The symbols move the elements like this.
j810: &>j406, ^>j348, §>j351, *>j132, +>j354, %>j130, ~>j955
j293: &>j523, ^>j303, §>j412, *>j719, +>j908, %>j992, ~>j82
j331: &>j435, ^>j194, §>j211, *>j136, +>., %>., ~>.
j561: &>j130, ^>j719, §>j579, *>j303, +>j465, %>j406, ~>j643
j192: &>j58, ^>j69, §>j138, *>., +>., %>j136, ~>.
j732: &>j779, ^>j158, §>j506, *>j620, +>j681, %>j295, ~>j599
j831: &>j271, ^>j332, §>j752, *>j162, +>j997, %>j619, ~>j763
j885: &>j373, ^>j751, §>j937, *>j860, +>j307, %>j128, ~>j571
j354: &>j138, ^>j860, §>j58, *>j751, +>j810, %>j56, ~>j18
j307: &>j992, ^>j132, §>j150, *>j348, +>j885, %>j523, ~>j415
j536: &>j874, ^>j56, §>j404, *>j128, +>j962, %>j860, ~>j263
j954: &>j69, ^>j58, §>j860, *>j937, +>j204, %>j404, ~>j548
j124: &>j211, ^>j128, §>j435, *>j56, +>j131, %>j751, ~>j981
j150: &>., ^>., §>j307, *>j204, +>j937, %>j940, ~>.
j506: &>j548, ^>., §>j732, *>., +>., %>j969, ~>j69
j860: &>j599, ^>j354, §>j954, *>j885, +>j348, %>j536, ~>j779
j69: &>j954, ^>j192, §>j599, *>j503, +>j144, %>j586, ~>j506
j874: &>j536, ^>j465, §>j586, *>j908, +>j719, %>j599, ~>j295
j78: &>., ^>j918, §>., *>j685, +>j981, %>., ~>j131
j548: &>j506, ^>j154, §>j779, *>j51, +>j619, %>j997, ~>j954
j351: &>., ^>j204, §>j810, *>., +>j58, %>j371, ~>.
j683: &>j951, ^>j852, §>j37, *>j997, +>j162, %>j51, ~>j485
j144: &>j204, ^>., §>j739, *>., +>j69, %>j525, ~>.
j579: &>j371, ^>j525, §>j561, *>., +>j136, %>., ~>.
j138: &>j354, ^>j599, §>j192, *>j909, +>j406, %>j465, ~>j158
j37: &>j766, ^>j981, §>j683, *>j263, +>j918, %>j571, ~>j128
j271: &>j831, ^>., §>j381, *>., +>j969, %>., ~>j525
j918: &>j82, ^>j78, §>j162, *>j752, +>j37, %>j415, ~>j523
j908: &>j128, ^>j211, §>j194, *>j874, +>j293, %>j373, ~>j766
j525: &>j763, ^>j579, §>j719, *>j412, +>j586, %>j144, ~>j271
j348: &>j739, ^>j810, §>j204, *>j307, +>j860, %>j962, ~>j66
j619: &>., ^>., §>j66, *>., +>j548, %>j831, ~>j204
j739: &>j348, ^>j406, §>j144, *>j992, +>j599, %>j719, ~>j681
j404: &>j586, ^>j3, §>j536, *>j485, +>j763, %>j954, ~>j997
j38: &>., ^>j571, §>., *>j18, +>., %>j981, ~>j751
j332: &>., ^>j831, §>j685, *>., +>j466, %>., ~>j371
j154: &>., ^>j548, §>j18, *>., +>., %>j466, ~>j58
j681: &>j66, ^>., §>., *>., +>j732, %>j381, ~>j739
j373: &>j885, ^>j909, §>j503, *>j599, +>j992, %>j908, ~>j620
j211: &>j124, ^>j908, §>j331, *>j465, +>j303, %>j909, ~>j170
j82: &>j918, ^>., §>., *>j381, +>j766, %>., ~>j293
j909: &>j751, ^>j373, §>., *>j138, +>., %>j211, ~>.
j465: &>j56, ^>j874, §>j136, *>j211, +>j561, %>j138, ~>j129
j779: &>j732, ^>j18, §>j548, *>j571, +>j66, %>j263, ~>j860
j719: &>j962, ^>j561, §>j525, *>j293, +>j874, %>j739, ~>j381
j170: &>j981, ^>j766, §>., *>j129, +>., %>., ~>j211
j951: &>j683, ^>., §>j766, *>j969, +>., %>., ~>j194
j962: &>j719, ^>j130, §>j763, *>j523, +>j536, %>j348, ~>j752
j435: &>j331, ^>j485, §>j124, *>j3, +>j668, %>j847, ~>j852
j485: &>j194, ^>j435, §>j128, *>j404, +>j940, %>j937, ~>j683
j162: &>., ^>., §>j918, *>j831, +>j683, %>., ~>j940
j992: &>j307, ^>., §>., *>j739, +>j373, %>j293, ~>.
j752: &>j381, ^>j685, §>j831, *>j918, +>j263, %>j66, ~>j962
j997: &>j969, ^>j466, §>j263, *>j683, +>j831, %>j548, ~>j404
j763: &>j525, ^>j371, §>j962, *>j940, +>j404, %>j204, ~>j831
j766: &>j37, ^>j170, §>j951, *>j295, +>j82, %>j620, ~>j908
j381: &>j752, ^>j643, §>j271, *>j82, +>j295, %>j681, ~>j719
j18: &>j158, ^>j779, §>j154, *>j38, +>j955, %>j650, ~>j354
j643: &>j685, ^>j381, §>., *>., +>j129, %>., ~>j561
j685: &>j643, ^>j752, §>j332, *>j78, +>j650, %>j955, ~>j130
j751: &>j909, ^>j885, §>j847, *>j354, +>j132, %>j124, ~>j38
j586: &>j404, ^>j136, §>j874, *>j194, +>j525, %>j69, ~>j969
j136: &>j3, ^>j586, §>j465, *>j331, +>j579, %>j192, ~>j242
j303: &>j131, ^>j293, §>., *>j561, +>j211, %>., ~>.
j503: &>j937, ^>., §>j373, *>j69, +>., %>j194, ~>.
j937: &>j503, ^>j847, §>j885, *>j954, +>j150, %>j485, ~>j51
j194: &>j485, ^>j331, §>j908, *>j586, +>j412, %>j503, ~>j951
j415: &>., ^>., §>., *>j66, +>j571, %>j918, ~>j307
j158: &>j18, ^>j732, §>., *>., +>., %>j129, ~>j138
j3: &>j136, ^>j404, §>j56, *>j435, +>j371, %>j58, ~>j466
j371: &>j579, ^>j763, §>j130, *>j668, +>j3, %>j351, ~>j332
j940: &>j412, ^>j668, §>j523, *>j763, +>j485, %>j150, ~>j162
j955: &>., ^>j66, §>., *>., +>j18, %>j685, ~>j810
j668: &>., ^>j940, §>j131, *>j371, +>j435, %>., ~>.
j51: &>., ^>., §>j571, *>j548, +>., %>j683, ~>j937
j66: &>j681, ^>j955, §>j619, *>j415, +>j779, %>j752, ~>j348
j132: &>., ^>j307, §>., *>j810, +>j751, %>j131, ~>.
j56: &>j465, ^>j536, §>j3, *>j124, +>j130, %>j354, ~>j650
j263: &>j295, ^>j650, §>j997, *>j37, +>j752, %>j779, ~>j536
j128: &>j908, ^>j124, §>j485, *>j536, +>j523, %>j885, ~>j37
j650: &>j129, ^>j263, §>j466, *>j981, +>j685, %>j18, ~>j56
j58: &>j192, ^>j954, §>j354, *>j847, +>j351, %>j3, ~>j154
j599: &>j860, ^>j138, §>j69, *>j373, +>j739, %>j874, ~>j732
j242: &>j466, ^>j969, §>j129, *>., +>., %>., ~>j136
j295: &>j263, ^>j129, §>j969, *>j766, +>j381, %>j732, ~>j874
j412: &>j940, ^>., §>j293, *>j525, +>j194, %>., ~>.
j852: &>., ^>j683, §>j981, *>j466, +>., %>., ~>j435
j129: &>j650, ^>j295, §>j242, *>j170, +>j643, %>j158, ~>j465
j406: &>j810, ^>j739, §>., *>., +>j138, %>j561, ~>.
j130: &>j561, ^>j962, §>j371, *>j131, +>j56, %>j810, ~>j685
j466: &>j242, ^>j997, §>j650, *>j852, +>j332, %>j154, ~>j3
j847: &>., ^>j937, §>j751, *>j58, +>., %>j435, ~>.
j131: &>j303, ^>j523, §>j668, *>j130, +>j124, %>j132, ~>j78
j571: &>j620, ^>j38, §>j51, *>j779, +>j415, %>j37, ~>j885
j981: &>j170, ^>j37, §>j852, *>j650, +>j78, %>j38, ~>j124
j620: &>j571, ^>., §>., *>j732, +>., %>j766, ~>j373
j523: &>j293, ^>j131, §>j940, *>j962, +>j128, %>j307, ~>j918
j969: &>j997, ^>j242, §>j295, *>j951, +>j271, %>j506, ~>j586
j204: &>j144, ^>j351, §>j348, *>j150, +>j954, %>j763, ~>j619

In the rows, 150 means zero.

The rows follow the links: the fewer symbols apart two elements are, the more alike their rows tend to be.

Some elements and rows for them; each showing differs a little:
j683	[119, 174, 178, 163, 174, 61, 114, 139, 188, 115, 137, 242, 160, 153, 142, 96, 110, 104, 136, 189, 224, 132, 166, 176, 164, 82, 191, 106, 144, 145, 112, 129, 102, 131, 138, 177, 194, 141, 189, 132, 144, 154, 126, 159, 136, 102, 196, 196, 148, 166, 164, 112, 218, 188, 196, 232, 170, 168, 100, 95, 141, 130, 173]
j66	[155, 107, 162, 144, 91, 190, 194, 139, 241, 157, 206, 186, 152, 148, 191, 88, 241, 235, 118, 209, 173, 179, 143, 182, 102, 188, 156, 209, 69, 153, 127, 167, 158, 182, 125, 129, 87, 148, 167, 168, 235, 129, 153, 152, 159, 129, 209, 175, 153, 114, 133, 134, 150, 138, 128, 156, 190, 154, 150, 229, 155, 215, 184]
j136	[119, 167, 151, 161, 193, 138, 154, 146, 114, 98, 91, 34, 145, 164, 92, 161, 108, 155, 195, 117, 37, 109, 109, 93, 192, 133, 114, 170, 228, 196, 193, 105, 151, 149, 113, 193, 172, 121, 113, 203, 124, 157, 137, 148, 170, 159, 73, 152, 166, 174, 176, 139, 172, 143, 132, 123, 105, 97, 110, 128, 110, 74, 112]
j751	[140, 147, 164, 174, 151, 104, 152, 157, 118, 152, 161, 219, 110, 130, 117, 142, 125, 90, 188, 184, 211, 187, 188, 163, 91, 136, 147, 142, 199, 125, 175, 149, 154, 169, 146, 188, 184, 188, 142, 142, 135, 196, 82, 133, 114, 175, 155, 76, 189, 94, 121, 230, 138, 30, 181, 106, 170, 178, 99, 136, 162, 169, 197]
j211	[121, 157, 159, 125, 183, 119, 91, 199, 83, 168, 129, 138, 121, 107, 124, 209, 138, 70, 245, 159, 139, 139, 160, 131, 147, 146, 112, 109, 203, 133, 165, 111, 157, 147, 168, 140, 160, 154, 87, 144, 101, 157, 75, 130, 171, 168, 93, 45, 151, 143, 188, 173, 133, 92, 164, 84, 132, 137, 121, 81, 105, 132, 117]
j992	[141, 166, 121, 99, 141, 161, 110, 158, 149, 253, 152, 174, 186, 56, 191, 180, 209, 138, 172, 96, 212, 142, 193, 143, 118, 219, 151, 66, 159, 105, 135, 205, 142, 158, 181, 82, 88, 198, 86, 101, 116, 150, 153, 126, 157, 171, 147, 87, 135, 101, 159, 192, 52, 156, 129, 121, 132, 132, 172, 197, 144, 144, 142]
j307	[116, 164, 106, 136, 109, 181, 153, 173, 142, 211, 131, 211, 171, 98, 201, 114, 217, 125, 173, 154, 225, 187, 175, 218, 110, 161, 172, 103, 137, 102, 149, 194, 127, 185, 176, 105, 146, 222, 152, 133, 149, 204, 126, 119, 120, 194, 203, 137, 140, 69, 144, 180, 86, 91, 158, 143, 177, 150, 154, 182, 187, 185, 174]
j681	[168, 103, 187, 101, 80, 186, 141, 149, 202, 205, 209, 134, 184, 107, 194, 175, 220, 214, 110, 141, 152, 148, 141, 115, 127, 217, 119, 199, 83, 165, 125, 160, 183, 155, 164, 117, 37, 117, 106, 141, 205, 98, 203, 186, 202, 122, 148, 150, 135, 137, 127, 140, 146, 212, 136, 131, 152, 142, 185, 211, 130, 175, 145]
j373	[115, 140, 147, 84, 139, 168, 102, 163, 126, 201, 129, 176, 141, 79, 168, 223, 150, 95, 255, 143, 177, 121, 239, 171, 100, 144, 141, 134, 210, 115, 177, 179, 157, 186, 162, 146, 126, 174, 78, 146, 126, 158, 132, 130, 198, 125, 154, 117, 145, 100, 155, 205, 97, 134, 145, 72, 132, 149, 115, 147, 135, 104, 165]
j620	[174, 132, 177, 66, 114, 122, 81, 180, 161, 189, 216, 229, 131, 74, 188, 206, 125, 122, 141, 148, 221, 128, 222, 127, 107, 175, 112, 172, 134, 139, 160, 149, 161, 148, 164, 171, 84, 143, 97, 92, 133, 116, 142, 153, 216, 107, 169, 119, 114, 157, 146, 172, 144, 204, 139, 119, 152, 138, 142, 136, 131, 150, 153]
j954	[147, 152, 124, 172, 178, 158, 212, 101, 103, 107, 114, 136, 185, 160, 168, 126, 64, 150, 114, 118, 123, 132, 139, 176, 116, 129, 196, 184, 209, 156, 180, 238, 142, 197, 139, 208, 170, 144, 148, 197, 157, 180, 194, 158, 131, 141, 172, 253, 170, 174, 73, 202, 117, 135, 135, 133, 157, 155, 117, 183, 198, 103, 177]
j132	[158, 148, 145, 162, 154, 151, 167, 172, 133, 211, 168, 182, 116, 134, 143, 146, 193, 134, 153, 146, 229, 206, 149, 165, 126, 190, 130, 107, 160, 129, 159, 163, 145, 162, 172, 122, 154, 219, 138, 98, 129, 182, 144, 104, 52, 210, 136, 64, 161, 105, 120, 211, 82, 78, 151, 134, 173, 179, 189, 173, 201, 211, 188]
j82	[185, 159, 162, 63, 118, 163, 81, 183, 181, 217, 202, 169, 166, 95, 219, 195, 229, 167, 147, 144, 189, 135, 170, 124, 187, 185, 123, 74, 78, 131, 122, 140, 136, 115, 168, 91, 103, 149, 142, 78, 125, 119, 156, 144, 198, 129, 159, 102, 114, 141, 191, 100, 124, 232, 154, 188, 150, 138, 185, 122, 122, 200, 128]
j668	[134, 187, 95, 198, 203, 127, 168, 155, 86, 139, 135, 149, 181, 167, 125, 96, 153, 143, 109, 117, 182, 196, 105, 142, 203, 125, 143, 69, 181, 150, 171, 146, 101, 115, 186, 145, 185, 223, 170, 119, 72, 215, 144, 97, 69, 184, 153, 131, 147, 144, 150, 127, 102, 124, 155, 213, 142, 174, 189, 113, 156, 182, 141]
j415	[178, 126, 162, 116, 111, 144, 130, 181, 179, 205, 230, 248, 153, 148, 207, 130, 206, 167, 104, 188, 251, 176, 172, 170, 104, 165, 152, 143, 96, 124, 124, 173, 132, 142, 179, 135, 98, 173, 155, 97, 148, 144, 163, 153, 116, 153, 214, 149, 131, 112, 137, 160, 136, 184, 171, 173, 197, 180, 171, 169, 175, 214, 187]
j144	[110, 142, 121, 107, 134, 178, 194, 101, 179, 186, 120, 63, 232, 111, 198, 138, 171, 204, 147, 37, 97, 138, 135, 138, 154, 190, 137, 149, 188, 173, 185, 204, 119, 158, 143, 119, 101, 177, 79, 170, 160, 169, 223, 145, 164, 134, 122, 195, 150, 139, 96, 140, 82, 186, 114, 174, 103, 111, 152, 224, 165, 121, 158]
j192	[130, 161, 147, 138, 174, 115, 218, 117, 133, 131, 144, 73, 150, 150, 103, 164, 85, 157, 146, 91, 85, 129, 127, 107, 148, 150, 111, 195, 242, 188, 206, 173, 153, 131, 120, 212, 139, 134, 69, 171, 144, 155, 185, 154, 162, 153, 97, 153, 186, 186, 97, 210, 135, 166, 131, 113, 97, 123, 118, 184, 153, 73, 147]
j295	[195, 132, 201, 95, 133, 194, 93, 169, 136, 152, 191, 135, 127, 159, 175, 228, 141, 158, 156, 159, 94, 90, 152, 117, 141, 156, 158, 218, 96, 167, 132, 131, 196, 154, 157, 156, 83, 90, 163, 170, 190, 89, 167, 192, 259, 111, 144, 151, 118, 202, 193, 121, 182, 226, 138, 130, 156, 134, 151, 126, 109, 155, 105]
j58	[128, 161, 130, 209, 188, 135, 253, 107, 145, 89, 131, 111, 140, 168, 99, 85, 110, 152, 153, 133, 120, 161, 107, 159, 122, 115, 147, 216, 212, 180, 224, 150, 118, 173, 124, 217, 189, 175, 129, 195, 163, 197, 141, 126, 111, 154, 130, 188, 205, 146, 98, 200, 154, 73, 169, 122, 156, 144, 118, 176, 193, 110, 184]
j332	[172, 146, 171, 230, 173, 115, 177, 134, 204, 121, 149, 144, 159, 212, 113, 67, 175, 199, 67, 146, 139, 171, 102, 149, 183, 178, 171, 147, 117, 172, 128, 101, 135, 103, 142, 113, 170, 128, 215, 126, 169, 150, 183, 173, 97, 165, 106, 185, 171, 191, 148, 95, 231, 191, 139, 233, 126, 168, 209, 173, 173, 176, 164]
j719	[148, 151, 137, 101, 131, 242, 129, 156, 128, 202, 131, 58, 194, 130, 181, 218, 207, 170, 182, 87, 68, 107, 137, 134, 174, 206, 150, 126, 95, 121, 130, 175, 174, 178, 170, 75, 115, 129, 154, 178, 159, 134, 169, 146, 176, 185, 121, 128, 99, 147, 164, 126, 82, 164, 94, 134, 131, 124, 181, 197, 157, 155, 110]

Each walk starts at a row. The symbols on each line, taken left to right, move it on to the next element.
Answer with the element's row; about right is enough.
start [150, 135, 168, 143, 129, 192, 178, 149, 152, 216, 138, 53, 156, 133, 143, 190, 207, 178, 155, 91, 101, 158, 117, 134, 131, 228, 110, 178, 150, 136, 168, 172, 159, 155, 147, 89, 105, 142, 81, 161, 169, 143, 166, 133, 128, 213, 69, 62, 157, 137, 119, 201, 107, 129, 106, 109, 91, 100, 207, 232, 149, 169, 149]
+ ~ ^ ~ & &	[139, 130, 183, 94, 138, 194, 169, 141, 113, 187, 155, 114, 152, 112, 165, 240, 123, 136, 193, 104, 79, 98, 178, 155, 73, 165, 159, 221, 190, 119, 152, 216, 189, 189, 147, 168, 101, 104, 87, 194, 174, 114, 191, 187, 204, 145, 146, 159, 140, 168, 108, 218, 110, 159, 103, 60, 135, 126, 131, 187, 145, 103, 133]
& & % % §	[106, 156, 124, 119, 145, 155, 175, 89, 163, 142, 104, 87, 206, 117, 145, 156, 101, 163, 182, 101, 109, 107, 161, 137, 139, 147, 135, 192, 239, 190, 212, 195, 134, 185, 106, 193, 139, 158, 71, 210, 187, 166, 173, 149, 214, 124, 141, 221, 169, 159, 131, 177, 127, 164, 148, 116, 121, 110, 82, 179, 141, 52, 133]
start [132, 163, 128, 110, 171, 189, 154, 104, 90, 104, 108, 65, 186, 146, 147, 202, 81, 155, 163, 89, 41, 87, 172, 126, 184, 121, 163, 168, 198, 161, 166, 183, 137, 154, 155, 166, 159, 134, 126, 191, 113, 140, 216, 168, 211, 113, 122, 220, 150, 211, 167, 142, 140, 196, 103, 157, 112, 119, 141, 153, 140, 73, 107]
§ ^ + * * *	[129, 174, 158, 115, 164, 144, 104, 209, 108, 211, 157, 118, 149, 111, 140, 193, 199, 130, 181, 107, 167, 166, 154, 120, 181, 206, 99, 73, 133, 109, 150, 135, 151, 107, 181, 91, 147, 184, 133, 103, 96, 162, 120, 111, 130, 206, 104, 16, 114, 115, 170, 145, 87, 127, 146, 146, 110, 132, 205, 147, 111, 166, 98]
* ~ ~ &	[172, 140, 136, 221, 180, 228, 177, 176, 88, 159, 141, 92, 158, 199, 113, 155, 195, 208, 142, 138, 106, 177, 96, 157, 173, 179, 181, 156, 100, 124, 107, 139, 191, 173, 169, 104, 180, 146, 214, 174, 176, 151, 133, 121, 81, 236, 137, 98, 173, 149, 131, 159, 107, 68, 132, 140, 163, 158, 234, 186, 189, 220, 146]
start [177, 146, 177, 153, 145, 119, 110, 194, 139, 116, 207, 245, 68, 155, 119, 143, 144, 105, 177, 240, 220, 191, 145, 138, 142, 137, 135, 152, 123, 133, 137, 66, 151, 132, 159, 212, 168, 161, 191, 117, 145, 127, 68, 137, 141, 142, 162, 95, 138, 135, 203, 151, 207, 119, 209, 156, 210, 177, 131, 99, 135, 187, 159]
~ ^ * ~	[162, 122, 184, 162, 112, 191, 145, 159, 153, 86, 189, 214, 103, 185, 168, 158, 171, 171, 152, 238, 135, 139, 140, 168, 132, 98, 170, 226, 78, 149, 120, 110, 188, 209, 135, 196, 144, 103, 234, 196, 214, 108, 119, 189, 193, 115, 209, 200, 149, 171, 188, 121, 233, 141, 178, 142, 215, 171, 107, 135, 134, 195, 147]
& + + ^ *	[195, 142, 207, 100, 151, 111, 84, 188, 125, 169, 200, 191, 76, 103, 136, 221, 134, 111, 174, 202, 174, 136, 168, 86, 157, 168, 84, 142, 148, 152, 144, 85, 172, 100, 143, 166, 118, 134, 130, 87, 106, 122, 121, 183, 176, 128, 133, 45, 131, 157, 195, 146, 175, 159, 160, 136, 145, 144, 163, 69, 122, 169, 129]
start [158, 148, 167, 130, 170, 193, 132, 188, 83, 146, 140, 50, 114, 151, 107, 236, 115, 143, 199, 141, 54, 119, 127, 125, 160, 175, 135, 192, 184, 149, 127, 134, 217, 159, 145, 153, 148, 103, 148, 191, 167, 124, 138, 177, 179, 196, 66, 103, 126, 207, 165, 183, 151, 114, 123, 72, 120, 133, 151, 141, 134, 139, 111]
~ + & % %	[185, 120, 158, 191, 129, 198, 165, 192, 188, 136, 168, 125, 108, 188, 129, 102, 239, 214, 122, 213, 139, 197, 74, 133, 159, 167, 119, 173, 69, 151, 128, 78, 164, 157, 141, 131, 116, 128, 212, 144, 209, 142, 111, 145, 122, 195, 157, 113, 170, 150, 173, 95, 197, 108, 169, 175, 178, 164, 203, 175, 153, 247, 118]
§ ^ %	[156, 141, 187, 210, 134, 127, 198, 84, 246, 147, 136, 170, 190, 170, 172, 61, 171, 212, 90, 123, 191, 185, 148, 184, 153, 176, 178, 188, 113, 175, 125, 157, 129, 126, 145, 120, 140, 130, 186, 132, 202, 139, 222, 151, 119, 122, 190, 236, 149, 139, 102, 136, 179, 223, 153, 215, 129, 162, 175, 213, 175, 159, 206]
start [142, 182, 115, 147, 203, 118, 146, 124, 64, 122, 121, 202, 166, 163, 172, 144, 80, 103, 146, 140, 191, 138, 171, 166, 176, 102, 188, 66, 184, 135, 169, 198, 123, 161, 189, 189, 222, 181, 173, 139, 53, 194, 156, 145, 123, 140, 206, 210, 162, 169, 165, 143, 132, 154, 178, 177, 153, 192, 133, 69, 171, 126, 154]
^ ~ ^ ~ %	[123, 163, 123, 143, 155, 110, 184, 119, 132, 127, 149, 205, 147, 127, 170, 112, 111, 101, 178, 155, 199, 171, 206, 194, 127, 89, 169, 110, 245, 142, 219, 199, 81, 173, 142, 222, 181, 207, 123, 159, 123, 214, 146, 129, 146, 137, 194, 201, 167, 118, 115, 188, 118, 120, 166, 150, 178, 182, 71, 118, 179, 106, 175]
% § & ~ & %	[176, 121, 159, 128, 97, 129, 113, 168, 179, 165, 193, 273, 114, 123, 178, 137, 145, 118, 142, 231, 262, 176, 194, 170, 67, 121, 141, 156, 125, 145, 150, 151, 153, 171, 142, 188, 130, 162, 141, 122, 163, 150, 129, 157, 162, 93, 229, 160, 153, 119, 158, 177, 162, 141, 203, 132, 226, 175, 93, 124, 158, 171, 180]
start [150, 190, 132, 132, 208, 107, 112, 141, 72, 145, 136, 128, 129, 135, 121, 188, 90, 97, 163, 100, 180, 128, 153, 105, 192, 140, 115, 113, 252, 174, 205, 133, 119, 108, 156, 188, 184, 162, 107, 110, 44, 181, 139, 136, 153, 141, 96, 92, 128, 166, 181, 153, 116, 162, 164, 153, 102, 137, 135, 83, 129, 80, 119]
§ § * & ^	[122, 163, 85, 187, 163, 194, 211, 94, 105, 79, 91, 110, 150, 205, 125, 123, 93, 146, 173, 149, 83, 128, 125, 171, 166, 75, 201, 169, 186, 151, 178, 171, 129, 220, 123, 204, 201, 151, 190, 226, 154, 190, 173, 142, 157, 130, 185, 267, 166, 171, 166, 127, 135, 109, 171, 171, 168, 168, 100, 133, 162, 107, 120]
§ ~ § ^ ~ ~	[157, 130, 171, 215, 195, 81, 165, 139, 203, 88, 100, 149, 134, 225, 84, 79, 103, 144, 120, 181, 138, 146, 123, 155, 187, 115, 186, 199, 157, 201, 134, 66, 156, 140, 124, 176, 198, 101, 201, 172, 178, 136, 144, 165, 128, 124, 97, 208, 159, 199, 145, 120, 288, 187, 175, 189, 166, 156, 129, 139, 127, 133, 164]
start [116, 177, 114, 95, 127, 193, 76, 195, 121, 199, 121, 127, 180, 111, 179, 186, 220, 120, 206, 141, 158, 132, 172, 151, 165, 180, 142, 50, 139, 109, 133, 143, 132, 159, 152, 83, 119, 179, 129, 135, 106, 149, 113, 133, 176, 184, 164, 91, 99, 88, 215, 120, 78, 135, 129, 147, 110, 128, 140, 126, 161, 161, 119]
~ + ^ * %	[207, 124, 229, 124, 134, 128, 149, 157, 181, 152, 214, 138, 87, 120, 111, 206, 140, 174, 150, 163, 148, 135, 145, 94, 102, 201, 84, 241, 156, 173, 155, 135, 227, 115, 116, 185, 84, 91, 109, 150, 214, 98, 159, 202, 200, 126, 89, 93, 152, 173, 121, 220, 203, 163, 144, 90, 130, 130, 164, 198, 124, 153, 175]
% % ~ ^ %	[120, 164, 139, 97, 145, 229, 108, 156, 113, 163, 119, 101, 147, 149, 160, 212, 146, 129, 255, 147, 60, 73, 185, 155, 132, 145, 145, 171, 151, 136, 149, 151, 192, 214, 132, 146, 141, 95, 148, 212, 179, 125, 134, 180, 239, 147, 129, 146, 129, 152, 211, 151, 155, 147, 104, 79, 130, 129, 105, 137, 107, 109, 119]
